Below are the code and all the weights of a small trained network. Each question names an input and a class and asks about switching units off, where a switched-off unit gives its printed mean instead of its output.

import numpy as np


def w(rows, s, z=0):
    codes = np.array(rows[::2]) - 128.0
    scale = np.full(codes.shape[1], s)
    scale[-1] = z or s
    return codes * scale


def norm(h):
    return h / np.sqrt((h * h).mean(-1, keepdims=True) + 1e-5)


def f(y):
    return np.maximum(y, 0)


def log_softmax(a):
    a = a - a.max(-1, keepdims=True)
    return a - np.log(np.exp(a).sum(-1, keepdims=True))


def net(x, mask):
    res = np.array(x, float).reshape(1, 7) / 4 @ E
    u = 0
    for l in range(4):
        y = f(norm(res) @ A[l][:, :-1].T + A[l][:, -1])
        res = res + np.where(mask[u : u + 7], y, B[l][:, -1]) @ B[l][:, :-1]
        u += 7
    return log_softmax(norm(res)[-1] @ U[:, :-1].T + U[:, -1])


A, B = {}, {}
E = w([
[126,125,129,128,132,130,132,128],'x0',
[215,160,185,110,208,149,153,94],'x1',
[163,140,79,62,95,140,170,122],'x2',
[155,86,148,81,120,85,73,151],'x3',
[135,126,96,162,155,30,179,133],'x4',
[153,147,66,161,203,167,114,249],'x5',
[127,131,126,126,132,128,127,125],'x6',
],0.014)
A[0] = w([
[143,83,125,43,148,49,57,152,1],'0.n0',
[186,147,72,193,144,75,141,192,96],'0.n1',
[133,187,117,201,113,163,154,99,40],'0.n2',
[144,130,118,131,136,240,80,183,93],'0.n3',
[217,142,177,88,254,146,145,59,31],'0.n4',
[198,114,40,49,88,114,190,133,21],'0.n5',
[149,50,162,88,129,123,76,164,69],'0.n6',
],0.0091,0.0092)
B[0] = w([
[132,214,175,97,88,71,118,190,164],'0.n0',
[106,69,153,3,174,132,106,23,253],'0.n1',
[24,176,157,114,159,138,175,125,149],'0.n2',
[112,87,143,45,146,120,112,39,224],'0.n3',
[201,111,199,175,57,147,194,199,243],'0.n4',
[196,195,80,171,99,140,53,72,183],'0.n5',
[151,177,179,97,80,94,93,181,178],'0.n6',
],0.011,0.0044)
A[1] = w([
[116,127,164,160,145,120,80,130,49],'1.n0',
[133,109,156,118,90,210,131,157,3],'1.n1',
[96,100,193,143,143,106,141,92,97],'1.n2',
[165,108,80,153,164,6,206,142,78],'1.n3',
[159,158,133,130,104,72,105,174,57],'1.n4',
[143,131,107,176,122,88,142,136,34],'1.n5',
[118,96,189,221,177,124,67,149,22],'1.n6',
],0.014,0.0061)
B[1] = w([
[155,170,87,132,100,103,119,124,156],'1.n0',
[116,163,161,176,150,148,53,109,167],'1.n1',
[160,140,103,120,95,111,133,84,233],'1.n2',
[98,162,200,134,94,246,21,117,253],'1.n3',
[115,150,177,126,103,115,123,175,174],'1.n4',
[114,107,157,102,158,156,112,149,138],'1.n5',
[209,195,40,185,112,91,90,106,187],'1.n6',
],0.013,0.0062)
A[2] = w([
[61,158,76,237,171,233,238,79,76],'2.n0',
[105,90,43,182,56,93,123,167,61],'2.n1',
[7,55,66,122,95,103,107,205,21],'2.n2',
[131,144,58,147,190,169,98,242,2],'2.n3',
[168,166,92,83,68,200,163,137,52],'2.n4',
[152,113,96,122,223,177,109,254,98],'2.n5',
[143,94,155,102,126,169,70,102,136],'2.n6',
],0.012,0.0064)
B[2] = w([
[114,177,170,57,55,16,99,229,198],'2.n0',
[215,129,176,191,184,171,166,166,168],'2.n1',
[198,130,162,140,130,204,226,181,182],'2.n2',
[87,88,121,109,80,110,141,3,151],'2.n3',
[137,128,83,200,130,95,44,117,179],'2.n4',
[106,45,129,82,91,80,213,40,181],'2.n5',
[50,148,103,148,203,147,144,157,255],'2.n6',
],0.013,0.0082)
A[3] = w([
[203,154,1,132,88,144,111,98,18],'3.n0',
[92,152,156,191,158,74,173,125,16],'3.n1',
[125,128,197,166,31,126,126,50,165],'3.n2',
[35,92,129,164,96,175,95,152,130],'3.n3',
[198,39,155,71,121,95,46,163,3],'3.n4',
[101,125,77,164,143,129,154,187,1],'3.n5',
[75,88,94,208,60,166,131,195,73],'3.n6',
],0.011,0.0039)
B[3] = w([
[145,121,95,245,184,40,108,127,163],'3.n0',
[96,92,144,185,11,224,106,84,138],'3.n1',
[84,34,23,99,188,140,163,184,255],'3.n2',
[174,205,175,122,226,93,140,71,188],'3.n3',
[46,185,116,173,35,93,181,147,164],'3.n4',
[158,118,137,95,138,121,136,99,132],'3.n5',
[253,120,182,144,100,208,190,113,166],'3.n6',
],0.011,0.0099)
U = w([
[85,14,101,85,145,112,193,49,103],'0',
[144,129,131,132,177,122,138,185,250],'1',
[246,135,208,154,148,169,215,160,94],'2',
[72,144,184,131,155,211,38,114,101],'3',
[106,155,162,89,62,75,133,200,97],'4',
[190,139,69,209,108,99,66,112,90],'5',
],0.013,0.015)

Each question gives the input, the list of numbers given to net, and the class t.
The units are the neurons (one row each of A and B). Each row of codes is followed by its name. A weight is (code - 128) times the scale printed after its matrix; where a second scale follows, it is the last column's (A, B and U).
mask holds one flag per neuron, layer by layer. A switched-off neuron (its flag False) gives its mean, the last column of its row in B, instead of its output. The means were averaged over made-up inputs and are rounded, as every weight is.
A unit's drop is (log p(t) with every unit on - log p(t) with that unit switched off) / (log p(t) with every unit on - log p(t) with every unit switched off).
The circuit of an input: a set's keep is (log p(t) with only the set's units on - log p(t) with every unit switched off) / (log p(t) with every unit on - log p(t) with every unit switched off). Starting from the 12 units with the biggest drops (on a tie, the unit counted first), units are removed one at a time, each time the one whose removal leaves the highest keep (on an exact tie, the one counted first), for as long as the keep stays at least 0.8.
units of the circuit, in order: the units of the circuit, biggest drop first
most important unit: the unit with the biggest drop
k most important neurons: the k neurons with the biggest drops, biggest first
k most important neurons of layer l: the k neurons of layer l with the biggest drops, biggest first
input [3,4,7,0,5,-4,-8], class 5: 2 most important neurons -> 0.n5, 2.n4
input [3,7,-5,4,2,8,8], class 0: most important unit -> 2.n5
input [-1,-8,-8,7,-7,-2,-1], class 2: units of the circuit, in order -> 3.n6, 1.n3, 2.n2
input [2,4,3,-7,-6,7,6], class 0: 2 most important neurons -> 2.n5, 1.n3
input [1,7,8,4,-3,-3,1], class 5: 2 most important neurons of layer 2 -> 2.n4, 2.n2
input [-7,-8,3,7,7,6,-6], class 2: units of the circuit, in order -> 2.n2, 3.n6
input [-5,0,3,-8,-7,-1,7], class 4: units of the circuit, in order -> 2.n0, 1.n3
input [-1,0,7,4,7,-6,6], class 3: 2 most important neurons -> 1.n3, 0.n1
input [-6,-2,-1,8,8,-4,-4], class 3: 2 most important neurons -> 1.n3, 2.n0
input [-1,-7,-7,-4,7,5,4], class 2: units of the circuit, in order -> 3.n6, 2.n2
input [-5,-7,4,8,5,5,-3], class 4: units of the circuit, in order -> 3.n4, 3.n2
input [1,7,-1,-6,8,1,8], class 3: 2 most important neurons -> 1.n3, 2.n2
input [7,-6,-8,7,0,8,0], class 0: 2 most important neurons of layer 2 -> 2.n5, 2.n3
input [1,-4,-4,-8,-4,-1,5], class 4: units of the circuit, in order -> 2.n0
input [2,1,6,1,1,6,8], class 0: 3 most important neurons of layer 1 -> 1.n2, 1.n6, 1.n3
input [2,1,-8,-6,-7,-5,1], class 5: units of the circuit, in order -> 1.n6, 0.n1, 1.n3
input [-1,0,-6,-1,7,-6,-7], class 3: 4 most important neurons -> 1.n3, 0.n1, 2.n5, 0.n3
input [4,-8,1,7,8,7,7], class 2: units of the circuit, in order -> 2.n2, 3.n6
input [3,-7,7,4,3,-5,1], class 2: 2 most important neurons of layer 2 -> 2.n1, 2.n2
input [-8,6,4,2,-3,8,-5], class 0: units of the circuit, in order -> 2.n5
input [4,7,-7,8,-3,4,5], class 4: 2 most important neurons -> 3.n4, 0.n6
input [-4,-6,6,-1,-1,2,3], class 2: 2 most important neurons of layer 3 -> 3.n6, 3.n2
input [-1,-5,-6,8,-7,-3,2], class 4: 3 most important neurons -> 0.n6, 1.n3, 3.n4
input [-4,4,6,6,4,3,3], class 4: 3 most important neurons -> 1.n4, 3.n4, 0.n0
